Below are the code and all the weights of a small trained network. Each question names an input and a class and asks about switching units off, where a switched-off unit gives its printed mean instead of its output.

import numpy as np


def w(rows, s, z=0):
    codes = np.array(rows[::2]) - 128.0
    scale = np.full(codes.shape[1], s)
    scale[-1] = z or s
    return codes * scale


def f(y):
    return np.maximum(y, 0)


def log_softmax(a):
    a = a - a.max(-1, keepdims=True)
    return a - np.log(np.exp(a).sum(-1, keepdims=True))


def net(x, mask):
    res = np.array(x, float).reshape(1, 2) / 4 @ E
    y = f(res @ A[0][:, :-1].T + A[0][:, -1])
    res = res + np.where(mask, y, B[0][:, -1]) @ B[0][:, :-1]
    return log_softmax(res[-1] @ U[:, :-1].T + U[:, -1])


A, B = {}, {}
E = w([
[123,239,6,119,53,18,184,204],'x0',
[255,111,142,80,72,90,30,209],'x1',
],0.0093)
A[0] = w([
[156,36,191,190,176,153,103,106,131],'N1',
[199,61,122,52,130,129,6,176,203],'N2',
[156,205,88,144,123,80,217,196,255],'N3',
[168,131,111,132,86,98,56,186,184],'N4',
[58,142,100,187,134,101,217,87,211],'N5',
[38,63,183,166,151,169,120,89,157],'N6',
],0.011,0.0064)
B[0] = w([
[205,108,186,180,94,54,133,85,229],'N1',
[210,193,156,153,106,155,6,217,251],'N2',
[79,146,85,160,171,185,180,175,252],'N3',
[101,202,84,142,205,153,97,172,213],'N4',
[43,77,149,183,93,126,203,112,222],'N5',
[161,89,80,131,90,103,135,57,224],'N6',
],0.014,0.016)
U = w([
[34,125,120,142,147,176,190,146,251],'0',
[145,66,139,111,129,114,148,17,108],'1',
[156,129,135,2,137,146,76,104,29],'2',
[237,118,238,155,56,115,7,124,63],'3',
[141,198,86,98,195,166,76,190,106],'4',
],0.0095,0.0027)

Each question gives the input, the list of numbers given to net, and the class t.
The units are the neurons (one row each of A and B). Each row of codes is followed by its name. A weight is (code - 128) times the scale printed after its matrix; where a second scale follows, it is the last column's (A, B and U).
mask holds one flag per neuron, in row order. A switched-off neuron (its flag False) gives its mean, the last column of its row in B, instead of its output. The means were averaged over made-up inputs and are rounded, as every weight is.
A unit's drop is (log p(t) with every unit on - log p(t) with that unit switched off) / (log p(t) with every unit on - log p(t) with every unit switched off).
The circuit of an input: a set's keep is (log p(t) with only the set's units on - log p(t) with every unit switched off) / (log p(t) with every unit on - log p(t) with every unit switched off). Starting from all 6 units, units are removed one at a time, each time the one whose removal leaves the highest keep (on an exact tie, the one counted first), for as long as the keep stays at least 0.8.
circuit, biggest first: the units of the circuit, biggest drop first
k most important neurons: the k neurons with the biggest drops, biggest first
drop of u: that unit's drop, to one decimal
input [-3,-5], class 1: most important neuron -> [N2]
input [5,1], class 0: 2 most important neurons -> [N2; N3]
input [-2,-3], class 1: 2 most important neurons -> [N2; N3]
input [-1,-6], class 1: 2 most important neurons -> [N3; N6]
input [-4,-2], class 1: circuit, biggest first -> [N2; N6]
input [-2,-4], class 1: circuit, biggest first -> [N2; N3]
input [0,6], class 4: 2 most important neurons -> [N4; N1]
input [-1,-7], class 1: 2 most important neurons -> [N3; N6]
input [-7,-3], class 1: 2 most important neurons -> [N2; N6]
input [-6,-3], class 1: drop of N6 -> 0.2
input [-4,-7], class 1: drop of N6 -> 0.0
input [-3,-4], class 1: drop of N2 -> 0.5
input [2,0], class 0: drop of N2 -> 1.4
input [2,8], class 4: circuit, biggest first -> [N4]
